Below is a small trained network, with its code and all its weights. Each question gives an input and a class and asks what happens when units are switched off, that is, made to give their printed mean instead of their output.

import numpy as np


def w(rows, s, z=0):
    codes = np.array(rows[::2]) - 128.0
    scale = np.full(codes.shape[1], s)
    scale[-1] = z or s
    return codes * scale


def f(y):
    return y / 2 * (1 + np.tanh(0.7978845608 * (y + 0.044715 * y**3)))


def log_softmax(a):
    a = a - a.max(-1, keepdims=True)
    return a - np.log(np.exp(a).sum(-1, keepdims=True))


def net(x, mask):
    res = np.array(x, float).reshape(1, 7) / 4 @ E
    y = f(res @ A[0][:, :-1].T + A[0][:, -1])
    res = res + np.where(mask, y, B[0][:, -1]) @ B[0][:, :-1]
    return log_softmax(res[-1] @ U[:, :-1].T + U[:, -1])


A, B = {}, {}
E = w([
[115,178,56,189,199,223,105,75],'x0',
[2,60,120,44,162,96,97,97],'x1',
[132,122,127,130,132,127,134,133],'x2',
[172,40,48,129,69,126,154,36],'x3',
[152,147,86,33,69,246,107,149],'x4',
[135,136,223,105,146,182,209,66],'x5',
[51,155,95,149,74,143,224,150],'x6',
],0.0083)
A[0] = w([
[106,114,168,255,169,41,134,95,71],'n1',
[194,166,195,133,124,151,193,91,82],'n2',
[174,97,168,82,181,132,48,97,253],'n3',
[95,181,173,155,147,145,102,195,56],'n4',
[123,128,217,124,154,197,156,73,86],'n5',
[162,211,94,207,131,170,106,81,96],'n6',
[189,155,119,194,73,131,116,162,68],'n7',
[33,144,104,138,81,141,203,149,227],'n8',
[161,136,103,73,118,188,121,182,113],'n9',
[130,167,142,158,140,118,145,164,87],'n10',
[61,142,95,121,188,152,108,67,111],'n11',
[144,151,44,177,100,97,48,209,104],'n12',
[157,125,190,86,30,57,133,148,96],'n13',
[165,29,77,197,49,137,147,47,75],'n14',
],0.0098,0.0053)
B[0] = w([
[103,193,82,58,101,177,173,71,243],'n1',
[79,77,108,129,90,119,108,124,200],'n2',
[174,169,94,196,91,97,115,114,254],'n3',
[115,119,239,131,204,118,79,128,195],'n4',
[56,59,114,165,140,133,155,98,201],'n5',
[198,89,95,85,145,89,156,209,222],'n6',
[132,82,133,91,39,76,91,117,193],'n7',
[223,142,123,189,95,102,83,96,238],'n8',
[90,181,114,97,122,175,122,85,200],'n9',
[141,148,148,94,160,123,76,110,160],'n10',
[177,107,103,80,143,45,169,213,192],'n11',
[41,61,121,161,158,154,183,68,240],'n12',
[149,137,88,134,200,129,213,200,225],'n13',
[120,155,226,107,244,152,41,140,223],'n14',
],0.011,0.0087)
U = w([
[118,159,224,110,191,163,80,135,75],'0',
[171,114,90,89,153,126,208,213,75],'1',
[49,38,114,178,109,149,152,74,103],'2',
[117,225,95,26,92,203,149,65,118],'3',
[138,85,135,43,66,51,120,147,173],'4',
[146,155,125,166,126,149,134,121,254],'5',
[191,191,115,254,104,136,120,92,96],'6',
],0.012,0.0099)

Each question gives the input, the list of numbers given to net, and the class t.
The units are the neurons (one row each of A and B). Each row of codes is followed by its name. A weight is (code - 128) times the scale printed after its matrix; where a second scale follows, it is the last column's (A, B and U).
mask holds one flag per neuron, in row order. A switched-off neuron (its flag False) gives its mean, the last column of its row in B, instead of its output. The means were averaged over made-up inputs and are rounded, as every weight is.
A unit's drop is (log p(t) with every unit on - log p(t) with that unit switched off) / (log p(t) with every unit on - log p(t) with every unit switched off).
The circuit of an input: a set's keep is (log p(t) with only the set's units on - log p(t) with every unit switched off) / (log p(t) with every unit on - log p(t) with every unit switched off). Starting from the 12 units with the biggest drops (on a tie, the unit counted first), units are removed one at a time, each time the one whose removal leaves the highest keep (on an exact tie, the one counted first), for as long as the keep stays at least 0.8.
units of the circuit, in order: the units of the circuit, biggest drop first
top k neurons: the k neurons with the biggest drops, biggest first
drop when u is switched off: that unit's drop, to one decimal
input [-4,-2,4,3,-4,-2,-1], class 1: units of the circuit, in order -> [n13]
input [-6,4,-4,4,-1,-3,-7], class 6: units of the circuit, in order -> [n3 n11]
input [7,-7,-1,7,-5,4,0], class 0: top 2 neurons -> [n14 n13]
input [4,8,1,2,1,4,0], class 4: top 3 neurons -> [n11 n13 n12]
input [2,8,1,-4,-2,6,2], class 4: top 2 neurons -> [n11 n12]
input [0,8,-8,-7,6,3,5], class 4: top 2 neurons -> [n11 n14]
input [-1,-5,-1,-1,5,-1,6], class 6: top 2 neurons -> [n8 n1]
input [3,-2,-1,2,-2,4,-2], class 2: top 2 neurons -> [n8 n5]
input [-1,4,4,-1,-4,2,1], class 3: units of the circuit, in order -> [n1 n6 n12]
input [6,6,1,7,-8,4,-4], class 3: top 2 neurons -> [n1 n4]
input [-3,5,-6,0,5,-3,-3], class 5: top 3 neurons -> [n1 n3 n7]
input [-7,-7,7,3,0,2,-6], class 1: top 4 neurons -> [n13 n8 n4 n10]
input [0,8,-3,6,8,-6,-2], class 3: top 3 neurons -> [n9 n6 n7]
input [0,-6,-1,7,-1,5,6], class 0: top 2 neurons -> [n14 n3]
input [-5,-4,-2,8,7,7,-8], class 0: top 3 neurons -> [n14 n1 n8]
input [8,1,3,-8,8,1,2], class 0: units of the circuit, in order -> [n4]
input [-2,4,5,7,-7,3,5], class 0: drop when n3 is switched off -> 0.1
input [-7,3,-3,8,-6,-6,-4], class 0: drop when n14 is switched off -> 0.9
input [-1,-2,-8,-5,8,-8,2], class 2: drop when n12 is switched off -> 1.2
input [2,6,7,-5,-4,-4,-8], class 6: units of the circuit, in order -> [n3]
